Below are the code and all the weights of a small trained network. Each question names an input and a target symbol and asks about switching units off, where a switched-off unit gives its printed mean instead of its output.

import numpy as np


def w(rows, s, z=0):
    codes = np.array(rows[::2]) - 128.0
    scale = np.full(codes.shape[1], s)
    scale[-1] = z or s
    return codes * scale


def norm(h):
    return h / np.sqrt((h * h).mean(-1, keepdims=True) + 1e-5)


def f(y):
    return y / 2 * (1 + np.tanh(0.7978845608 * (y + 0.044715 * y**3)))


def softmax(a):
    e = np.exp(a - a.max(-1, keepdims=True))
    return e / e.sum(-1, keepdims=True)


def log_softmax(a):
    a = a - a.max(-1, keepdims=True)
    return a - np.log(np.exp(a).sum(-1, keepdims=True))


def net(x, mask):
    ids = ['βζηλμξπστω'.index(c) for c in x.split()]
    T = len(ids)
    res = E[ids] + P[:T]
    u = 0
    for l in range(3):
        r = norm(res)
        for j in range(2):
            rows = slice(4 * j, 4 * j + 4)
            q, k, v = (r @ M[l][rows].T for M in (Q, K, V))
            z = softmax(np.where(np.tri(T) > 0, q @ k.T / 4**0.5, -1e9)) @ v
            o = O[l][rows]
            res = res + np.where(mask[u + j], z, o[:, -1]) @ o[:, :-1]
        u += 2
        y = f(norm(res) @ A[l][:, :-1].T + A[l][:, -1])
        res = res + np.where(mask[u : u + 8], y, B[l][:, -1]) @ B[l][:, :-1]
        u += 8
    return log_softmax(norm(res)[-1] @ U[:, :-1].T + U[:, -1])


Q, K, V, O, A, B = {}, {}, {}, {}, {}, {}
E = w([
[106,57,155],'β',
[95,144,138],'ζ',
[84,159,142],'η',
[111,103,77],'λ',
[81,254,95],'μ',
[92,159,176],'ξ',
[132,134,223],'π',
[113,93,163],'σ',
[140,49,138],'τ',
[86,186,164],'ω',
],0.022)
P = w([
[4,116,179],'0',
[135,140,160],'1',
[125,157,175],'2',
[117,150,147],'3',
[123,179,153],'4',
[110,125,137],'5',
[110,105,137],'6',
[135,168,117],'7',
[98,105,109],'8',
[123,113,116],'9',
],0.011)
Q[0] = w([
[97,99,160],'0.h1',
[89,104,145],'0.h1',
[84,143,47],'0.h1',
[203,125,213],'0.h1',
[90,146,108],'0.h2',
[250,111,123],'0.h2',
[27,100,202],'0.h2',
[56,111,176],'0.h2',
],0.014)
K[0] = w([
[57,107,132],'0.h1',
[88,127,120],'0.h1',
[139,189,71],'0.h1',
[132,54,201],'0.h1',
[113,90,75],'0.h2',
[221,202,252],'0.h2',
[15,134,103],'0.h2',
[45,119,91],'0.h2',
],0.014)
V[0] = w([
[135,81,123],'0.h1',
[104,129,131],'0.h1',
[151,162,90],'0.h1',
[150,147,101],'0.h1',
[135,157,236],'0.h2',
[153,164,113],'0.h2',
[116,116,158],'0.h2',
[43,7,163],'0.h2',
],0.013)
O[0] = w([
[150,59,126,84],'0.h1',
[123,121,82,160],'0.h1',
[173,216,211,112],'0.h1',
[161,184,196,106],'0.h1',
[75,79,232,62],'0.h2',
[145,138,157,93],'0.h2',
[104,109,129,133],'0.h2',
[76,100,1,255],'0.h2',
],0.0092,0.0081)
A[0] = w([
[85,149,157,57],'0.n1',
[169,162,174,118],'0.n2',
[132,172,23,178],'0.n3',
[112,154,179,130],'0.n4',
[202,23,168,179],'0.n5',
[192,154,89,252],'0.n6',
[85,99,90,186],'0.n7',
[56,112,252,71],'0.n8',
],0.014,0.0014)
B[0] = w([
[169,160,86,139],'0.n1',
[84,43,108,125],'0.n2',
[187,73,251,246],'0.n3',
[129,112,53,133],'0.n4',
[166,230,24,142],'0.n5',
[181,66,164,156],'0.n6',
[178,138,187,186],'0.n7',
[179,96,41,161],'0.n8',
],0.012)
Q[1] = w([
[132,237,123],'1.h1',
[71,131,47],'1.h1',
[140,108,147],'1.h1',
[150,147,157],'1.h1',
[146,137,136],'1.h2',
[2,161,144],'1.h2',
[96,124,181],'1.h2',
[95,132,126],'1.h2',
],0.023)
K[1] = w([
[78,165,122],'1.h1',
[107,48,113],'1.h1',
[143,140,132],'1.h1',
[128,166,133],'1.h1',
[130,136,146],'1.h2',
[3,103,98],'1.h2',
[84,158,146],'1.h2',
[102,119,114],'1.h2',
],0.023)
V[1] = w([
[129,101,165],'1.h1',
[167,75,151],'1.h1',
[166,5,253],'1.h1',
[23,221,139],'1.h1',
[73,47,144],'1.h2',
[114,139,2],'1.h2',
[211,110,97],'1.h2',
[77,169,104],'1.h2',
],0.011)
O[1] = w([
[102,134,163,95],'1.h1',
[122,101,177,90],'1.h1',
[54,125,254,2],'1.h1',
[90,200,81,167],'1.h1',
[49,207,207,153],'1.h2',
[44,32,151,48],'1.h2',
[188,112,175,241],'1.h2',
[78,84,77,9],'1.h2',
],0.01,0.0029)
A[1] = w([
[111,214,237,243],'1.n1',
[95,211,5,171],'1.n2',
[10,128,146,174],'1.n3',
[193,176,124,122],'1.n4',
[119,86,107,178],'1.n5',
[104,145,130,58],'1.n6',
[118,47,147,199],'1.n7',
[150,118,56,2],'1.n8',
],0.014,0.0014)
B[1] = w([
[125,3,137,189],'1.n1',
[155,60,192,254],'1.n2',
[205,167,110,193],'1.n3',
[160,145,48,208],'1.n4',
[143,172,135,144],'1.n5',
[135,124,133,123],'1.n6',
[147,121,174,182],'1.n7',
[126,159,169,167],'1.n8',
],0.02,0.0074)
Q[2] = w([
[165,106,154],'2.h1',
[92,148,94],'2.h1',
[210,78,181],'2.h1',
[149,121,165],'2.h1',
[242,114,242],'2.h2',
[93,171,126],'2.h2',
[148,97,125],'2.h2',
[15,251,114],'2.h2',
],0.02)
K[2] = w([
[122,112,100],'2.h1',
[196,154,139],'2.h1',
[2,83,103],'2.h1',
[150,110,93],'2.h1',
[12,120,71],'2.h2',
[159,96,118],'2.h2',
[106,158,142],'2.h2',
[205,53,107],'2.h2',
],0.022)
V[2] = w([
[178,129,124],'2.h1',
[137,139,123],'2.h1',
[107,121,145],'2.h1',
[160,201,92],'2.h1',
[38,110,169],'2.h2',
[171,254,153],'2.h2',
[186,126,107],'2.h2',
[190,97,89],'2.h2',
],0.022)
O[2] = w([
[187,91,77,101],'2.h1',
[143,117,137,114],'2.h1',
[113,160,112,142],'2.h1',
[186,68,230,51],'2.h1',
[43,200,138,186],'2.h2',
[252,170,148,2],'2.h2',
[168,73,101,100],'2.h2',
[155,52,102,123],'2.h2',
],0.014,0.013)
A[2] = w([
[191,187,92,96],'2.n1',
[46,232,80,155],'2.n2',
[70,29,124,222],'2.n3',
[215,172,70,155],'2.n4',
[211,95,148,5],'2.n5',
[92,157,6,124],'2.n6',
[117,233,206,155],'2.n7',
[143,161,112,215],'2.n8',
],0.016,0.0023)
B[2] = w([
[142,116,67,157],'2.n1',
[253,140,121,249],'2.n2',
[114,101,229,208],'2.n3',
[175,178,67,177],'2.n4',
[109,194,96,154],'2.n5',
[141,158,34,206],'2.n6',
[137,57,193,212],'2.n7',
[156,121,103,146],'2.n8',
],0.025,0.011)
U = w([
[112,119,120,254],'β',
[31,150,69,88],'ζ',
[170,7,100,112],'η',
[198,145,219,65],'λ',
[196,162,83,191],'μ',
[127,211,172,45],'ξ',
[27,64,45,72],'π',
[143,121,159,219],'σ',
[83,219,141,80],'τ',
[47,183,111,89],'ω',
],0.015,0.0062)

Each question gives the input, a string of symbols that net reads in full, and the target symbol t.
The units are the heads (4 rows each of Q, K, V and O) and the neurons (one row each of A and B). Each row of codes is followed by its name. A weight is (code - 128) times the scale printed after its matrix; where a second scale follows, it is the last column's (O, A, B and U).
mask holds one flag per unit, layer by layer, with each layer's heads first. A switched-off unit (its flag False) gives its mean, the last column of its rows in O or B, instead of its output. The means were averaged over made-up inputs and are rounded, as every weight is.
A unit's drop is (log p(t) with every unit on - log p(t) with that unit switched off) / (log p(t) with every unit on - log p(t) with every unit switched off).
The circuit of an input: a set's keep is (log p(t) with only the set's units on - log p(t) with every unit switched off) / (log p(t) with every unit on - log p(t) with every unit switched off). Starting from the 12 units with the biggest drops (on a tie, the unit counted first), units are removed one at a time, each time the one whose removal leaves the highest keep (on an exact tie, the one counted first), for as long as the keep stays at least 0.8.
circuit, biggest first: the units of the circuit, biggest drop first
k most important neurons: the k neurons with the biggest drops, biggest first
k most important neurons of layer l: the k neurons of layer l with the biggest drops, biggest first
which heads matter: for each layer, one digit per head in row order, 1 if its drop is at least 0.15 and else 0, layers parted by /
input μ σ ω μ, target η: 2 most important neurons of layer 0 -> (0.n5 0.n3)
input ω η τ, target π: 2 most important neurons -> (0.n8 1.n2)
input η λ ξ λ, target λ: 2 most important neurons -> (0.n3 1.n1)
input μ μ μ μ η, target η: which heads matter -> 01 / 11 / 00
input τ π ζ, target ζ: 3 most important neurons -> (0.n3 1.n2 0.n6)
input η β ζ ξ η, target λ: 4 most important neurons -> (1.n1 1.n3 0.n5 1.n4)
input μ ω ω π, target η: which heads matter -> 01 / 11 / 01
input τ β ζ, target ζ: which heads matter -> 11 / 00 / 11
input η β ζ ζ, target λ: 3 most important neurons -> (1.n1 1.n3 0.n5)
input σ μ μ β η η μ, target τ: which heads matter -> 11 / 11 / 01
input η π ζ, target λ: 2 most important neurons of layer 1 -> (1.n3 1.n1)
input τ τ σ σ μ ω, target ζ: which heads matter -> 11 / 01 / 11
input σ σ η, target τ: 2 most important neurons -> (0.n3 1.n3)
input η σ τ, target λ: which heads matter -> 11 / 11 / 01
input η σ μ μ, target λ: 4 most important neurons of layer 0 -> (0.n5 0.n3 0.n8 0.n6)
input ω λ η λ μ σ μ ω π, target π: circuit, biggest first -> (2.h2 0.n3 1.h2)
input ω η σ, target π: 2 most important neurons of layer 1 -> (1.n2 1.n4)
input μ λ π π λ π, target η: 3 most important neurons -> (0.n3 1.n2 0.n7)
input ω σ μ, target π: 3 most important neurons -> (0.n8 0.n3 1.n2)
input σ η π, target τ: most important neuron of layer 1 -> (1.n1)
input η π σ, target λ: 4 most important neurons -> (1.n1 1.n3 0.n5 1.n4)
input τ η μ β ω λ μ μ τ, target μ: which heads matter -> 01 / 11 / 00
input η λ μ π λ μ μ η ξ, target λ: 3 most important neurons -> (1.n1 0.n5 0.n3)
input ζ η π λ, target λ: most important neuron -> (1.n2)
input η ζ μ β, target λ: 3 most important neurons -> (1.n3 1.n4 0.n7)
